Below is a small trained network, with its code and all its weights. Each question gives an input and a class and asks what happens when units are switched off, that is, made to give their printed mean instead of their output.

import numpy as np


def w(rows, s, z=0):
    codes = np.array(rows[::2]) - 128.0
    scale = np.full(codes.shape[1], s)
    scale[-1] = z or s
    return codes * scale


def norm(h):
    return h / np.sqrt((h * h).mean(-1, keepdims=True) + 1e-5)


def f(y):
    return y / 2 * (1 + np.tanh(0.7978845608 * (y + 0.044715 * y**3)))


def log_softmax(a):
    a = a - a.max(-1, keepdims=True)
    return a - np.log(np.exp(a).sum(-1, keepdims=True))


def net(x, mask):
    res = np.array(x, float).reshape(1, 5) / 4 @ E
    u = 0
    for l in range(2):
        y = f(norm(res) @ A[l][:, :-1].T + A[l][:, -1])
        res = res + np.where(mask[u : u + 10], y, B[l][:, -1]) @ B[l][:, :-1]
        u += 10
    return log_softmax(norm(res)[-1] @ U[:, :-1].T + U[:, -1])


A, B = {}, {}
E = w([
[124,118,131,125,116,144,129],'x0',
[77,222,143,55,106,90,254],'x1',
[136,143,136,130,146,96,119],'x2',
[105,41,29,47,23,48,128],'x3',
[22,156,111,169,81,102,67],'x4',
],0.0058)
A[0] = w([
[232,32,99,91,167,105,196,142],'L0N0',
[112,202,166,84,205,188,174,1],'L0N1',
[152,57,157,137,111,146,111,235],'L0N2',
[45,129,77,199,134,149,81,98],'L0N3',
[143,115,177,216,154,175,69,117],'L0N4',
[219,119,234,37,138,135,240,200],'L0N5',
[20,237,124,216,63,118,131,107],'L0N6',
[216,61,54,137,86,111,48,114],'L0N7',
[117,226,239,177,124,174,204,130],'L0N8',
[153,109,146,255,214,208,84,212],'L0N9',
],0.0073,0.0024)
B[0] = w([
[156,75,209,75,167,254,73,206],'L0N0',
[167,67,167,231,90,189,218,169],'L0N1',
[171,159,92,152,208,82,125,175],'L0N2',
[79,102,181,162,78,49,144,170],'L0N3',
[96,178,196,71,94,84,182,202],'L0N4',
[156,166,86,170,82,111,121,220],'L0N5',
[106,38,180,62,194,194,123,198],'L0N6',
[123,124,140,190,241,168,150,216],'L0N7',
[151,77,98,190,167,162,41,212],'L0N8',
[115,145,61,12,29,93,143,254],'L0N9',
],0.0071,0.0077)
A[1] = w([
[200,156,69,179,126,158,126,116],'L1N0',
[37,141,192,53,69,95,155,32],'L1N1',
[203,94,191,128,220,162,165,80],'L1N2',
[8,156,180,217,148,204,127,116],'L1N3',
[93,160,80,16,85,60,112,154],'L1N4',
[238,213,47,20,94,141,148,4],'L1N5',
[159,152,208,132,55,137,101,172],'L1N6',
[15,60,102,211,153,62,136,86],'L1N7',
[171,135,173,1,99,161,125,123],'L1N8',
[82,20,90,96,110,161,223,126],'L1N9',
],0.0078,0.0034)
B[1] = w([
[104,178,158,153,77,80,156,164],'L1N0',
[103,238,75,195,152,159,73,224],'L1N1',
[57,146,116,112,134,163,97,209],'L1N2',
[186,73,97,89,161,126,127,181],'L1N3',
[108,138,157,134,134,197,111,255],'L1N4',
[223,41,181,69,122,83,214,225],'L1N5',
[85,166,96,131,184,109,118,168],'L1N6',
[170,110,89,160,82,73,170,196],'L1N7',
[105,124,125,127,80,1,142,246],'L1N8',
[130,173,155,118,152,110,114,200],'L1N9',
],0.01,0.0066)
U = w([
[185,141,205,24,67,38,224,99],'0',
[102,53,142,89,233,208,86,225],'1',
[12,240,107,128,105,87,71,173],'2',
[131,46,45,218,104,13,140,4],'3',
[183,178,139,253,85,187,199,68],'4',
],0.018,0.0036)

Each question gives the input, the list of numbers given to net, and the class t.
The units are the neurons (one row each of A and B). Each row of codes is followed by its name. A weight is (code - 128) times the scale printed after its matrix; where a second scale follows, it is the last column's (A, B and U).
mask holds one flag per neuron, layer by layer. A switched-off neuron (its flag False) gives its mean, the last column of its row in B, instead of its output. The means were averaged over made-up inputs and are rounded, as every weight is.
A unit's drop is (log p(t) with every unit on - log p(t) with that unit switched off) / (log p(t) with every unit on - log p(t) with every unit switched off).
The circuit of an input: a set's keep is (log p(t) with only the set's units on - log p(t) with every unit switched off) / (log p(t) with every unit on - log p(t) with every unit switched off). Starting from the 12 units with the biggest drops (on a tie, the unit counted first), units are removed one at a time, each time the one whose removal leaves the highest keep (on an exact tie, the one counted first), for as long as the keep stays at least 0.8.
units of the circuit, in order: the units of the circuit, biggest drop first
unit that matters most: the unit with the biggest drop
top k neurons in layer l: the k neurons of layer l with the biggest drops, biggest first
drop when u is switched off: that unit's drop, to one decimal
input [0,-4,4,1,8], class 3: unit that matters most -> L1N7
input [0,8,2,-3,0], class 4: top 3 neurons in layer 0 -> (L0N5, L0N0, L0N1)
input [4,8,-3,0,-4], class 4: top 2 neurons in layer 0 -> (L0N9, L0N1)
input [-7,3,0,0,8], class 1: top 2 neurons in layer 0 -> (L0N6, L0N9)
input [-6,-7,-8,-5,2], class 2: top 2 neurons in layer 0 -> (L0N4, L0N3)
input [3,5,2,0,-4], class 4: top 3 neurons in layer 0 -> (L0N9, L0N1, L0N5)
input [-6,1,-6,-2,0], class 4: top 3 neurons in layer 0 -> (L0N1, L0N0, L0N8)
input [-4,5,4,7,1], class 2: top 2 neurons in layer 1 -> (L1N1, L1N4)
input [3,0,-6,6,-1], class 1: top 2 neurons in layer 0 -> (L0N9, L0N7)
input [0,4,2,0,-6], class 4: top 3 neurons in layer 0 -> (L0N9, L0N5, L0N1)
input [3,4,7,-4,0], class 4: top 2 neurons in layer 0 -> (L0N0, L0N5)
input [-3,2,0,-5,-6], class 4: top 2 neurons in layer 0 -> (L0N1, L0N8)
input [1,4,4,1,3], class 2: top 2 neurons in layer 0 -> (L0N7, L0N0)
input [6,4,-2,-2,5], class 1: units of the circuit, in order -> (L0N6)
input [-6,-7,-5,0,-6], class 0: top 2 neurons in layer 0 -> (L0N9, L0N8)
input [-4,-8,0,-1,-4], class 0: drop when L0N9 is switched off -> 1.7
input [-1,2,-2,-3,7], class 1: drop when L0N6 is switched off -> 0.9
input [-8,6,-4,-1,6], class 1: drop when L0N6 is switched off -> 0.6
